Below are the code and all the weights of a small trained network. Each question names an input and a class and asks about switching units off, where a switched-off unit gives its printed mean instead of its output.

import numpy as np


def w(rows, s, z=0):
    codes = np.array(rows[::2]) - 128.0
    scale = np.full(codes.shape[1], s)
    scale[-1] = z or s
    return codes * scale


def norm(h):
    return h / np.sqrt((h * h).mean(-1, keepdims=True) + 1e-5)


def f(y):
    return y / 2 * (1 + np.tanh(0.7978845608 * (y + 0.044715 * y**3)))


def log_softmax(a):
    a = a - a.max(-1, keepdims=True)
    return a - np.log(np.exp(a).sum(-1, keepdims=True))


def net(x, mask):
    res = np.array(x, float).reshape(1, 5) / 4 @ E
    u = 0
    for l in range(3):
        y = f(norm(res) @ A[l][:, :-1].T + A[l][:, -1])
        res = res + np.where(mask[u : u + 6], y, B[l][:, -1]) @ B[l][:, :-1]
        u += 6
    return log_softmax(norm(res)[-1] @ U[:, :-1].T + U[:, -1])


A, B = {}, {}
E = w([
[51,59,207,142,70,140,212],'x0',
[55,177,64,141,144,75,223],'x1',
[127,127,126,128,129,134,128],'x2',
[133,131,129,133,124,127,129],'x3',
[119,147,176,233,254,101,142],'x4',
],0.0044)
A[0] = w([
[112,146,48,115,147,126,210,104],'L0N1',
[162,187,34,159,216,111,45,66],'L0N2',
[112,111,52,106,71,114,163,6],'L0N3',
[122,166,170,144,173,117,133,149],'L0N4',
[176,189,2,70,147,119,67,139],'L0N5',
[95,136,28,156,118,105,175,67],'L0N6',
],0.0085,0.0015)
B[0] = w([
[120,230,200,182,61,115,139,192],'L0N1',
[186,155,173,2,118,157,144,247],'L0N2',
[97,94,83,87,172,221,179,182],'L0N3',
[154,111,89,159,191,158,176,166],'L0N4',
[86,99,71,252,153,113,104,255],'L0N5',
[91,227,179,120,154,78,46,188],'L0N6',
],0.0084,0.0065)
A[1] = w([
[88,141,129,200,129,63,93,44],'L1N1',
[150,151,54,89,89,104,75,82],'L1N2',
[166,28,41,118,143,136,166,122],'L1N3',
[98,133,131,84,35,121,126,161],'L1N4',
[117,133,12,106,129,71,244,80],'L1N5',
[96,139,74,190,90,135,28,7],'L1N6',
],0.011,0.0017)
B[1] = w([
[174,38,61,151,160,211,156,208],'L1N1',
[49,100,222,133,148,131,254,195],'L1N2',
[230,61,199,136,86,73,37,243],'L1N3',
[158,151,72,90,153,104,46,209],'L1N4',
[72,234,131,149,168,164,227,158],'L1N5',
[96,135,156,205,140,151,142,255],'L1N6',
],0.0081,0.0042)
A[2] = w([
[145,124,65,66,17,70,53,1],'L2N1',
[76,233,48,33,156,87,192,117],'L2N2',
[79,66,233,250,150,32,126,115],'L2N3',
[2,172,28,161,156,158,211,141],'L2N4',
[37,214,52,57,63,135,104,27],'L2N5',
[99,164,138,122,128,164,71,177],'L2N6',
],0.0087,0.0023)
B[2] = w([
[80,202,127,89,104,77,122,162],'L2N1',
[120,93,165,209,68,71,172,199],'L2N2',
[117,112,83,164,90,127,80,254],'L2N3',
[111,188,102,71,182,176,116,229],'L2N4',
[143,7,141,82,130,166,133,175],'L2N5',
[140,104,92,103,137,105,159,160],'L2N6',
],0.018,0.0079)
U = w([
[135,51,85,224,77,133,50,189],'0',
[64,212,64,138,196,200,144,250],'1',
[239,107,159,67,183,149,119,161],'2',
[151,175,183,212,121,56,212,39],'3',
[103,192,116,32,78,54,87,43],'4',
[92,1,137,72,101,153,203,30],'5',
],0.013,0.0013)

Each question gives the input, the list of numbers given to net, and the class t.
The units are the neurons (one row each of A and B). Each row of codes is followed by its name. A weight is (code - 128) times the scale printed after its matrix; where a second scale follows, it is the last column's (A, B and U).
mask holds one flag per neuron, layer by layer. A switched-off neuron (its flag False) gives its mean, the last column of its row in B, instead of its output. The means were averaged over made-up inputs and are rounded, as every weight is.
A unit's drop is (log p(t) with every unit on - log p(t) with that unit switched off) / (log p(t) with every unit on - log p(t) with every unit switched off).
The circuit of an input: a set's keep is (log p(t) with only the set's units on - log p(t) with every unit switched off) / (log p(t) with every unit on - log p(t) with every unit switched off). Starting from the 12 units with the biggest drops (on a tie, the unit counted first), units are removed one at a time, each time the one whose removal leaves the highest keep (on an exact tie, the one counted first), for as long as the keep stays at least 0.8.
circuit, biggest first: the units of the circuit, biggest drop first
most important unit: the unit with the biggest drop
top k neurons: the k neurons with the biggest drops, biggest first
k most important neurons of layer l: the k neurons of layer l with the biggest drops, biggest first
drop of u: that unit's drop, to one decimal
input [-3,3,5,0,1], class 3: most important unit => L0N2
input [-7,7,-1,4,4], class 3: circuit, biggest first => L0N2, L2N2
input [1,-1,0,-4,-3], class 4: top 4 neurons => L1N3, L0N5, L2N1, L0N4
input [0,-6,-7,-1,1], class 2: top 3 neurons => L0N5, L1N2, L1N6
input [8,7,-2,5,4], class 1: top 2 neurons => L0N2, L2N4
input [2,-4,3,5,-5], class 4: top 3 neurons => L0N5, L2N1, L0N6
input [-1,5,1,4,2], class 3: top 2 neurons => L0N5, L2N3
input [1,5,-8,1,-1], class 5: top 3 neurons => L0N5, L2N5, L0N3
input [4,5,3,4,-2], class 5: top 2 neurons => L0N5, L2N5
input [0,-5,-8,0,1], class 2: 3 most important neurons of layer 2 => L2N3, L2N2, L2N1
input [1,2,-2,6,-2], class 5: top 2 neurons => L0N5, L2N5
input [4,-7,3,-1,-3], class 4: top 2 neurons => L0N5, L2N1
input [0,1,5,-2,8], class 3: top 2 neurons => L0N5, L1N1
input [-7,3,-4,-6,-8], class 1: top neuron => L0N5
input [7,6,4,2,1], class 1: top 3 neurons => L0N2, L2N4, L1N1
input [-8,-7,-2,-4,1], class 2: 2 most important neurons of layer 2 => L2N3, L2N2
input [2,6,-1,7,-5], class 5: 2 most important neurons of layer 2 => L2N5, L2N2
input [-3,1,-2,-8,0], class 1: top 3 neurons => L0N5, L1N3, L0N2
input [-4,-2,4,1,1], class 2: top 3 neurons => L0N2, L0N6, L2N3
input [7,-6,-8,-2,-6], class 4: most important unit => L2N1
input [-6,-2,3,2,4], class 2: 2 most important neurons of layer 0 => L0N2, L0N6
input [1,1,-3,-6,5], class 1: 2 most important neurons of layer 0 => L0N2, L0N4
input [0,1,6,3,-7], class 1: 2 most important neurons of layer 0 => L0N2, L0N5
input [-6,6,1,-7,6], class 3: drop of L0N2 => 1.8
input [-6,3,-2,0,7], class 3: drop of L2N2 => 0.1
input [-3,-2,6,8,8], class 2: drop of L1N2 => 0.0
input [-7,8,7,3,5], class 3: drop of L2N2 => 0.1
input [-5,-4,-1,-3,5], class 2: circuit, biggest first => L0N2
